Moves between elements:
@: HT->QL, FG->TC, LH->JD, NJ->ZC, HP->MT, GD->PN, ZC->NJ, QC->ZS, RD->DS, SB->QB, CJ->CF, FR->JB, TN->SR, MT->HP, PF->LQ, CL->FC, FB->QF, CG->BH, HQ->BN, ZS->QC, TC->FG, BL->HJ, ZQ->ZG, GR->GQ, HZ->TD, QB->SB, GG->BP, JB->FR, JD->LH, CM->LT, HL->BF, BP->GG, ZG->ZQ, LF->HN, ZL->TM, PN->GD, BF->HL, TD->HZ, QF->FB, MD->JM, HJ->BL, JN->QZ, HN->LF, BN->HQ, QL->HT, LT->CM, BH->CG, GQ->GR, TM->ZL, FC->CL, CF->CJ, SR->TN, JM->MD, LQ->PF, NC->ZM, DS->RD, ZM->NC, QZ->JN
~: HT->ZR, FG->MH, PC->FR, RF->HZ, LH->JH, SL->LT, NJ->ZF, HP->JM, MH->FG, RD->FM, RR->PN, SB->QF, FR->PC, FM->RD, TN->RN, MT->MD, PF->JN, CL->BN, FB->QB, HQ->FC, ZS->HR, NS->LF, BL->BP, ZQ->NC, GR->ZL, HZ->RF, QB->FB, GG->HJ, HL->PJ, BP->BL, LJ->BH, ZG->ZM, LF->NS, ZL->GR, MS->CF, PN->RR, ZR->HT, RN->TN, ZF->NJ, QF->SB, MD->MT, HJ->GG, JN->PF, BN->CL, LT->SL, BH->LJ, GQ->TM, TM->GQ, JH->LH, FC->HQ, CF->MS, PJ->HL, JM->HP, LQ->QZ, HR->ZS, NC->ZQ, ZM->ZG, QZ->LQ
!: HT->BS, CZ->FR, FG->RT, LH->JT, BS->HT, NJ->BN, HP->QZ, GD->ZG, ZC->HQ, QC->GQ, RD->MP, RR->NC, SB->CF, CJ->QB, QN->HZ, MP->RD, FR->CZ, TN->LZ, MT->JN, PF->MD, CL->ZF, RT->FG, CG->GG, HQ->ZC, ZS->GR, SM->LF, BL->LJ, ZQ->PN, GR->ZS, HZ->QN, QB->CJ, LZ->TN, DZ->LT, GG->CG, QS->HL, HL->QS, BP->BH, LJ->BL, ZG->GD, LF->SM, ZL->HR, MS->QF, PN->ZQ, ZF->CL, QF->MS, MD->PF, JN->MT, BN->NJ, LT->DZ, BH->BP, GQ->QC, CF->SB, JT->LH, JM->LQ, LQ->JM, HR->ZL, NC->RR, QZ->HP
&: HT->ZQ, FG->DL, LH->GJ, BS->PN, NJ->QS, HP->GG, RD->LP, SB->LF, FR->CH, LB->LT, TN->GR, MT->BP, PF->LJ, CL->PJ, CG->QZ, HQ->BF, GJ->LH, ZS->LZ, SM->CF, NS->QF, BL->MD, ZQ->HT, LP->RD, GR->TN, HZ->FF, QB->HN, LZ->ZS, DL->FG, GG->HP, QS->NJ, HL->BN, BP->MT, LJ->PF, ZG->QL, LF->SB, ZL->RN, CH->FR, PN->BS, BF->HQ, FF->HZ, ZR->NC, RN->ZL, QF->NS, MD->BL, HJ->JM, JN->BH, HN->QB, BN->HL, QL->ZG, LT->LB, BH->JN, GQ->SR, CF->SM, SR->GQ, PJ->CL, JM->HJ, NC->ZR, QZ->CG
*: HT->CH, CZ->PN, FG->BN, PC->NC, LH->SB, NJ->RT, HP->GQ, MH->CL, QC->QZ, RD->RP, SB->LH, FR->ZQ, TN->BP, MT->GR, PF->HR, CL->MH, RT->NJ, HQ->TC, GJ->LF, ZS->JN, TC->HQ, BL->RN, ZQ->FR, GR->MT, HZ->DC, QB->JD, LZ->BH, DL->HL, GG->SR, JB->ZG, JD->QB, DC->HZ, HL->DL, BP->TN, ZG->JB, LF->GJ, ZL->MD, JF->LT, CH->HT, PN->CZ, RN->BL, QF->JH, MD->ZL, JN->ZS, BN->FG, LT->JF, BH->LZ, GQ->HP, TM->JM, JH->QF, CF->JT, SR->GG, JT->CF, JM->TM, HR->PF, NC->PC, RP->RD, QZ->QC
%: HT->LP, FG->GR, RF->QF, LH->DC, NJ->JN, HP->HQ, MH->ZL, ZC->QZ, RD->ZQ, SB->HZ, QN->CF, MP->PN, FR->RP, FM->NC, TN->DL, MT->BN, PF->ZF, CL->MD, RT->ZS, HQ->HP, ZS->RT, TC->GQ, BL->PJ, ZQ->RD, LP->HT, GR->FG, HZ->SB, QB->TD, DL->TN, GG->BF, QS->BH, DC->LH, HL->BP, BP->HL, FP->LT, ZG->DS, LF->FF, ZL->MH, PN->MP, BF->GG, FF->LF, TD->QB, ZF->PF, QF->RF, MD->CL, JN->NJ, BN->MT, LT->FP, BH->QS, GQ->TC, FC->JM, CF->QN, PJ->BL, JM->FC, NC->FM, DS->ZG, RP->FR, QZ->ZC
^: HT->BP, CZ->ZS, FG->RP, PC->ZL, LH->JF, BS->BH, SL->QF, NJ->MP, HP->ZG, GD->QZ, RD->BN, RR->PF, SB->LT, MP->NJ, FR->GR, FM->CL, LB->LF, TN->CH, MT->ZQ, PF->RR, CL->FM, HQ->DS, ZS->CZ, BL->ZR, ZQ->MT, LP->HL, GR->FR, HZ->FP, QB->CM, DZ->CF, GG->QL, JB->GQ, CM->QB, HL->LP, BP->HT, FP->HZ, ZG->HP, LF->LB, ZL->PC, JF->LH, CH->TN, PN->JN, ZR->BL, QF->SL, MD->NC, JN->PN, BN->RD, QL->GG, LT->SB, BH->BS, GQ->JB, CF->DZ, JM->ZM, NC->MD, DS->HQ, RP->FG, ZM->JM, QZ->GD
+: HT->LB, FG->DC, RF->CL, LH->GR, SL->NC, NJ->QN, HP->QB, RD->FP, SB->MT, CJ->QZ, QN->NJ, FR->JF, LB->HT, TN->GJ, MT->SB, PF->MS, CL->RF, FB->JM, HQ->TD, GJ->TN, ZS->JT, SM->BH, NS->BL, BL->NS, ZQ->LT, GR->LH, HZ->BN, QB->HP, DZ->PN, GG->HN, JD->GQ, DC->FG, CM->ZG, HL->FF, BP->LF, FP->RD, ZG->CM, LF->BP, ZL->JH, MS->PF, JF->FR, PN->DZ, FF->HL, TD->HQ, QF->MD, MD->QF, JN->CF, HN->GG, BN->HZ, LT->ZQ, BH->SM, GQ->JD, JH->ZL, CF->JN, JT->ZS, JM->FB, NC->SL, QZ->CJ

The rows follow the links: the fewer symbols apart two elements are, the more alike their rows tend to be.

Here are some elements, each with a row of numbers. One shown again gets a slightly different row.
DC -> [ 24  21   5  10 -60   6 -18 -16  15  11 -14   2  11   8   3 -20  30   3  16 -26 -12  17  -2 -41 -16  -7  -3  11   4  12   5  25  14 -21 -27   1 -13  21]
LP -> [-14   2   7  12   0   9 -24  17 -28 -11  -7   8  14  17 -20  13  -3 -20   4  26 -14  35 -23 -12 -39   2  39 -22   0  22  16  -4  24  -7  -1  28   1  10]
RT -> [ 13  27  -4  14 -26 -20  -7 -28  15 -10 -18   7  17  19  13  -1  41 -13  -8  12   0  11  -9 -33  12 -16   2  -5   1  32  22 -13 -21 -15 -29 -22   7  27]
ZQ -> [  5  19  42  16  39   4  -3  -3  16 -13  20  26  -2  -7  -4  27 -12  -6  -7  -6  15  14  -5  16   2   4  11 -24 -29  17 -51   3  21  39  16   0  -3 -19]
LZ -> [ -2  19 -43 -22  21 -18  -7 -13 -26   7 -15   2 -38   2  15  28  22 -14  -2  29  -1 -34 -15   1  -3 -10  22  -7  -9   6   7   9 -31 -16 -33   6   4  -9]
HP -> [  1  -7  33   7   8  -8  23  27  -8  17  18 -15  -2 -23   6 -14 -26  -1   3  -2  27  13   4  30  37  26 -38   8 -25  -5 -26 -23 -12 -19  17 -27  14  -7]
LJ -> [-15 -15 -40 -27  30  -3  12  -3  -9 -10  -3  11 -18   4   4  31  -8  -1 -13  32 -10 -41 -14  14   2 -16  36   9  35  -3  29 -15 -16  17   9  -3   7 -22]
JM -> [ -8 -21   4 -12   2  -8  32  31   6 -17  31 -14  -6  -8 -14  -9 -26  20 -20 -10  -1 -10  25  27  27  27 -38  11   1 -14   2 -24 -20   9  21 -30   0 -16]
TD -> [ 13 -17  25  18 -40   5  -4  15  10  26 -12 -26  24  -5  -1 -46  -2  11  18  -9   1  33   1 -20   1  13 -19  16   8  -5  13  -9  18 -29   5   0   4  27]
CH -> [-16  30 -28  -5  14  -4 -20   8 -35  -5   1   3 -27  13  -5  41  10 -21  -7  15  -7  -4  11  16 -29  -4  25 -24 -29   9 -18  35  -3  -8 -22  23  -5  -4]
ZM -> [-24 -14  21  -8  24   7  11  28  18 -35  20 -11   2   7 -17  -3 -31   5 -23  -7  -1  12  40  30  13  18 -39   2 -19 -20   3 -10 -11  19  28   0  -9  -1]
PJ -> [-17 -12 -22  -8 -29   9  -1  17 -21 -20   8   6  13  20 -18   9 -14  -2 -10  20 -40   8 -10  -6 -24  -9  41   3  33  25  40 -23   5  -7   4  -3  -1  -7]
TC -> [  8  18   3  15 -45 -20  -1  20 -11  -7   2 -17  18  15  -3 -16  14  -2  -6   7  -2  39  10  -4   9  22 -37  -1 -14  22   7  -9 -20 -42 -23 -21  -3  34]
JF -> [ 14  32   0   5   1  11 -15 -11  22  13  -4   8  -9  -6   6  -5  13  -2  15 -39   2 -12  27 -12 -17  -6 -16  -7 -28 -24 -35  56  25   8 -10  26 -27  -3]
BL -> [-16  -7 -43 -19   0   8  17  13 -32  -9  22  11 -24  -3 -11  23 -22  11  -6   9 -27 -27   3  18 -20 -10  34   5  31   5  11  -7   2  20  14   0  -5 -29]
RF -> [ 16 -12   2   5 -44  13   2 -11  31  -3   0   6  30  13 -14 -33  -1  24   5 -26 -27  14  -2 -26 -19 -15   3  19  39   2  26  -5  25  12  11  -7 -11   2]
HZ -> [ 25  -5  19  25 -46  13  -6 -12  17  26   0   1  30  -6  -1 -35   9  12  25 -14  -9  29 -25 -47 -18  -8  20  15  28  22   3   5  36  -5   2  -2   0  11]
ZC -> [ -6 -14  20  14  -3 -16  -4  10   6  -3 -18 -19  26   5   5 -28  13 -11  -6  29  19  29 -17 -19  34  15 -25   1   4   9  25 -35 -18 -23   1 -18  24  31]

Each walk starts at a row. The symbols on each line, taken left to right, move it on to the next element.
Answer with the element's row; about right is enough.
new walk
[-10 -21   7   3 -31  -7  13  29   2 -29  11 -11  31  15 -24 -27 -23   8 -13   1 -14  30   9   3  13  12 -27  12  18  15  30 -35  -3 -13  16 -26  -3  12]
% % % ~ ^: [ -7  -7  43   7  35  -4   6  31  -2  -5   6 -13   4  -8  -7  -3 -20  -6 -12   2  20  24  21  31  16  26 -31 -11 -44 -14 -28  -7   1   5  21  -1   4   2]
+ ^ + * % % % %: [  3  21   2  -3 -13 -17  13  13 -17   7  14 -21 -18  -5  14  -1   7   9  -7  -8  13   3  27  17  27  28 -46   7 -40  -3 -30   6 -24 -25 -19 -25  10   3]
new walk
[  1 -17  14   0  24 -21  20   0  -2   9 -15 -15  -2 -15  16  -2   1   2  -4  21  38 -10  -7   7  49  16 -32   9 -18 -15  -3 -24 -31 -11  12 -20  23   9]
! % ! % ^ ! @ ^: [  8  21  24  16  11  -7  31 -12   0  14  33  27  -6 -25  10  16  -6   6   8  -3  15  -3 -13  13  17  -1  12   1  -7  24 -59 -18   0  21  -2 -20  15 -27]
^ ~ + + &: [-25 -11 -23 -20  32   9  -2  17 -19 -31  13   5 -12  12 -16  31 -26  -1 -12  11 -21 -18   7  27 -27  -7  31 -12   5  -5   7   3   1  32  16  22 -15 -25]
new walk
[ -8  -9  33  -2  54 -10  -1   6  12 -11 -18 -11   3   0   2  -3  -2 -22  -7  17  40   7   9  15  34  13 -38 -10 -32 -20  -1  -7 -17   5  20  -2  13   7]
^ * @ % ! %: [ 18  49  -7   3 -16 -15  13 -20   6   7  26  19 -16  -3  12  22  18   9  -5 -15   2 -14  16  10  17   1  -6  -6 -31  26 -44  16 -17  -7 -34 -20  -3  -7]
* * * ^ *: [  2  50  13   7  13  -7 -17 -18  15 -15  17  22 -14  11   6  25  24 -10  -8 -17   4   9  29  12   1  -1  -8 -24 -43   8 -42  30  -3  12 -22   3 -11   3]
new walk
[ -7  -4   9   9 -39   0  12   4  15 -30  28  21  35  11 -18 -10  -6   9  -9  -7 -35  25  -5 -10   1 -11  11  10  35  35  26 -35   2  13   2 -23  -5   2]
! ~ ! ~ ~: [  3   8  32  24 -31  -4   2  -1   7  -6  23  18  37   1  -8 -10  10   1   5   5 -14  43 -21 -16   3  -5  20  -8  11  49  -7 -28  15  -8 -11 -24  13   8]
! % ~ ~ ~ ! + +: [ -3  -6   0  -7  -4   2  34  -4  20 -28  41  32  -5  -4  -9  16 -19  22 -17 -16  -9 -19   2  17  12 -10   4   5  16   8 -15 -22  -4  42  20 -20  -5 -31]
new walk
[-24 -23 -20 -19  10   3  21  40 -33  -8  13 -24 -24   1 -15  11 -34   6 -10   8 -13 -23  11  37  -3  23 -12   9   5 -15  19 -16 -18 -11  12  -3  -1 -15]
~ + & @ + + *: [ 29  30  -6   2 -26  13  -1 -21  15  32   0   3 -13 -19  13  -6  18  23  18 -35   4 -16  17 -10  -6  -7 -12   9  -4 -12 -29  47   9   0 -17   8 -20  -9]
* @ ~ ~ @ @ % %: [ 18 -17  17   4 -10  10  11  11   1  40 -10 -25  -4 -26   2 -33 -21  22  13 -19  24   2  12   7   8  19 -35  16  -7 -31 -27  12  13 -14  13   3   7  -8]
new walk
[ 24   0  18   5  -6  17   4 -14  15  46   3  13  -5 -29   9 -18  -6  22  22 -33  13 -11  -4 -13  -5  -6   8  19  13 -14 -38  20  35  16  10  16   0 -17]
& ! ! ~ ~ +: [-11   8 -19  -2   9   5   4   7 -53  22  16   4 -23 -19  -1  27 -23  -2   4  27  -8 -18 -21  24 -19   5  51 -11  -1  12 -26   0   7  -7  -7   4  21 -25]
! ! + ^ +: [-19   2  -6  -6  35  12  -7  19 -34  -3   9   9 -18  -5 -10  37 -17 -13   1  24   1  -1 -13  24 -33   3  47 -23 -13  13 -24   6  21  11   5  26   4 -15]
new walk
[ 23  -1   4   1 -22   3   0   6   7  36 -13 -29 -11 -11   4 -25  11  14   8 -27  14  -7  28  -1   7  18 -47  18 -25 -27 -16  33  -1 -30 -13   5  -4  13]
+ ^ @ ! ^: [ 14  33 -14  -2  16 -17   5 -39  13   2  -3  15 -13   1  25  26  41 -10   0   4  18 -26   3  -6  33  -9  -8   2 -14   0 -16   4 -36  -5 -37 -18   7   1]
^ ! ^ + ! ! + ! ^: [ -1  36   1   5  41 -18 -13 -32  18 -17 -19  21 -11  10  15  21  33 -24 -13  -1  17 -12   5  -7  15 -11 -12 -22 -35  -2 -11  22 -18  15 -22   3  -2   5]
